Here is a tiny trained network, its code and every weight. The questions are about switching its units off for an input and a target symbol, where a switched-off unit gives its printed mean instead of its output.

import numpy as np


def w(rows, s, z=0):
    codes = np.array(rows[::2]) - 128.0
    scale = np.full(codes.shape[1], s)
    scale[-1] = z or s
    return codes * scale


def softmax(a):
    e = np.exp(a - a.max(-1, keepdims=True))
    return e / e.sum(-1, keepdims=True)


def log_softmax(a):
    a = a - a.max(-1, keepdims=True)
    return a - np.log(np.exp(a).sum(-1, keepdims=True))


def net(x, mask):
    ids = ['αβγηθπτω'.index(c) for c in x.split()]
    T = len(ids)
    res = E[ids] + P[:T]
    u = 0
    for l in range(3):
        r = res
        for j in range(2):
            rows = slice(2 * j, 2 * j + 2)
            q, k, v = (r @ M[l][rows].T for M in (Q, K, V))
            z = softmax(np.where(np.tri(T) > 0, q @ k.T / 2**0.5, -1e9)) @ v
            o = O[l][rows]
            res = res + np.where(mask[u + j], z, o[:, -1]) @ o[:, :-1]
        u += 2
    return log_softmax(res[-1] @ U[:, :-1].T + U[:, -1])


Q, K, V, O = {}, {}, {}, {}
E = w([
[66,169,136,226,71,177,139],'α',
[45,146,213,75,114,94,5],'β',
[107,199,77,120,121,160,57],'γ',
[132,128,127,167,217,64,125],'η',
[144,82,103,148,37,238,142],'θ',
[105,76,227,138,69,163,95],'π',
[177,102,37,118,102,147,191],'τ',
[80,29,132,197,142,93,153],'ω',
],0.02)
P = w([
[135,129,177,129,252,148,137],'0',
[89,135,90,127,121,127,122],'1',
[97,136,102,122,120,106,119],'2',
[119,133,103,133,110,107,112],'3',
[102,135,115,108,109,96,109],'4',
[132,126,98,150,105,91,105],'5',
[127,133,110,150,122,98,109],'6',
[110,130,114,134,126,86,104],'7',
[134,129,106,157,124,90,102],'8',
[134,126,98,158,124,79,107],'9',
[127,124,110,146,148,104,124],'10',
[127,125,113,149,131,86,110],'11',
[135,130,105,142,137,90,119],'12',
],0.011)
Q[0] = w([
[179,64,129,1,13,248,174],'L0H0',
[56,88,128,124,105,176,182],'L0H0',
[175,183,82,69,170,96,80],'L0H1',
[197,162,146,47,202,94,106],'L0H1',
],0.0079)
K[0] = w([
[61,4,149,129,21,63,254],'L0H0',
[10,28,115,113,135,111,94],'L0H0',
[191,191,185,108,172,205,126],'L0H1',
[105,214,125,98,133,190,126],'L0H1',
],0.0091)
V[0] = w([
[75,96,160,254,217,116,63],'L0H0',
[121,171,109,149,23,78,105],'L0H0',
[178,83,103,212,184,190,234],'L0H1',
[172,194,125,143,137,160,181],'L0H1',
],0.008)
O[0] = w([
[56,213,204,90,120,41,63,247],'L0H0',
[110,132,105,168,74,201,59,107],'L0H0',
[136,30,54,146,219,137,121,150],'L0H1',
[166,254,236,138,30,152,128,105],'L0H1',
],0.0075,0.012)
Q[1] = w([
[137,105,81,46,223,87,118],'L1H0',
[51,133,192,127,131,88,120],'L1H0',
[81,118,84,155,197,165,1],'L1H1',
[64,119,238,193,6,187,119],'L1H1',
],0.0076)
K[1] = w([
[201,41,114,84,131,56,112],'L1H0',
[92,73,179,115,189,155,134],'L1H0',
[205,166,24,50,253,83,108],'L1H1',
[114,230,139,121,91,253,47],'L1H1',
],0.0067)
V[1] = w([
[69,50,76,146,106,5,89],'L1H0',
[144,170,29,3,117,110,76],'L1H0',
[127,250,74,136,88,80,167],'L1H1',
[56,105,211,232,27,141,142],'L1H1',
],0.0067)
O[1] = w([
[89,144,61,157,8,182,179,247],'L1H0',
[157,160,157,182,152,68,129,104],'L1H0',
[218,175,108,172,141,147,211,149],'L1H1',
[87,75,143,167,225,178,118,79],'L1H1',
],0.012,0.015)
Q[2] = w([
[221,71,175,2,160,71,59],'L2H0',
[116,66,211,91,199,119,97],'L2H0',
[115,145,131,84,93,169,70],'L2H1',
[195,157,197,51,101,128,160],'L2H1',
],0.007)
K[2] = w([
[168,198,96,110,84,193,91],'L2H0',
[138,96,65,167,12,200,101],'L2H0',
[58,78,54,78,1,94,102],'L2H1',
[114,139,155,107,74,186,168],'L2H1',
],0.0057)
V[2] = w([
[92,177,89,186,190,165,204],'L2H0',
[254,180,194,158,112,108,111],'L2H0',
[99,131,126,119,172,61,57],'L2H1',
[101,91,199,187,228,113,141],'L2H1',
],0.0088)
O[2] = w([
[119,131,253,143,72,166,129,134],'L2H0',
[48,222,129,75,26,169,102,98],'L2H0',
[160,198,229,48,129,145,85,133],'L2H1',
[183,208,192,92,150,195,168,3],'L2H1',
],0.0066,0.018)
U = w([
[114,60,204,151,94,145,124,250],'α',
[2,175,113,219,216,173,161,1],'β',
[70,101,188,91,88,158,122,110],'γ',
[58,106,121,175,120,130,189,70],'η',
[105,99,100,117,143,199,117,199],'θ',
[128,120,78,105,157,153,205,156],'π',
[98,140,90,138,154,170,78,115],'τ',
[91,138,168,166,153,47,208,122],'ω',
],0.0096,0.0052)

Each question gives the input, a string of symbols that net reads in full, and the target symbol t.
The units are the heads (2 rows each of Q, K, V and O). Each row of codes is followed by its name. A weight is (code - 128) times the scale printed after its matrix; where a second scale follows, it is the last column's (O and U).
mask holds one flag per head, layer by layer. A switched-off head (its flag False) gives its mean, the last column of its rows in O, instead of its output. The means were averaged over made-up inputs and are rounded, as every weight is.
A unit's drop is (log p(t) with every unit on - log p(t) with that unit switched off) / (log p(t) with every unit on - log p(t) with every unit switched off).
The circuit of an input: a set's keep is (log p(t) with only the set's units on - log p(t) with every unit switched off) / (log p(t) with every unit on - log p(t) with every unit switched off). Starting from all 6 units, units are removed one at a time, each time the one whose removal leaves the highest keep (on an exact tie, the one counted first), for as long as the keep stays at least 0.8.
units of the circuit, in order: the units of the circuit, biggest drop first
most important unit: the unit with the biggest drop
which heads matter: for each layer, one digit per head in row order, 1 if its drop is at least 0.15 and else 0, layers parted by /
input τ γ τ η, target τ: most important unit	L1H0
input π η η η ω γ η η, target π: units of the circuit, in order	L2H0, L1H1, L0H0
input ω η π β η η γ, target ω: units of the circuit, in order	L2H0, L1H1
input α η α γ η η η θ η π τ, target α: units of the circuit, in order	L2H0, L1H1, L1H0
input γ η η β α π, target γ: units of the circuit, in order	L1H0, L2H0, L1H1
input γ α γ ω α η γ η α, target γ: units of the circuit, in order	L1H0, L2H0, L2H1, L0H1
input η α η γ η θ η ω γ γ α π, target η: units of the circuit, in order	L2H1, L0H1, L1H0
input γ α γ η γ γ γ ω η ω τ, target γ: which heads matter	01 / 11 / 10
input ω η η η η β η η η η η β, target η: which heads matter	11 / 10 / 01
input ω π η α η η ω α τ η η α π, target η: units of the circuit, in order	L1H0, L0H1, L2H1
input γ η γ α γ, target γ: units of the circuit, in order	L2H0, L0H1
input η α α η θ, target θ: which heads matter	10 / 01 / 00
input β γ π η, target β: units of the circuit, in order	L0H1, L1H1
input η α ω β π η τ ω η α η η γ, target η: most important unit	L1H0
input η τ θ, target θ: which heads matter	10 / 11 / 00
input α η γ γ γ η η η β β α θ, target α: units of the circuit, in order	L2H0, L1H0, L1H1
input γ η η η π η τ η α η η η τ, target γ: units of the circuit, in order	L2H0, L1H0, L0H1, L1H1
input α ω η γ η η θ η β α α α, target α: units of the circuit, in order	L2H0, L1H0
input γ β η α η θ, target γ: units of the circuit, in order	L1H0, L2H0
input α α η π γ η β, target α: units of the circuit, in order	L1H1, L2H0, L1H0
input α α η θ α γ, target α: most important unit	L2H0
input η η α, target β: which heads matter	00 / 01 / 00
input α τ ω γ η η η ω, target α: which heads matter	10 / 01 / 10
input γ β τ η η, target γ: which heads matter	01 / 10 / 11
input γ α η ω η α π τ η, target γ: which heads matter	01 / 11 / 10
input η ω η η η γ, target η: which heads matter	00 / 10 / 01
input ω β η τ γ η τ η α, target ω: which heads matter	01 / 11 / 10
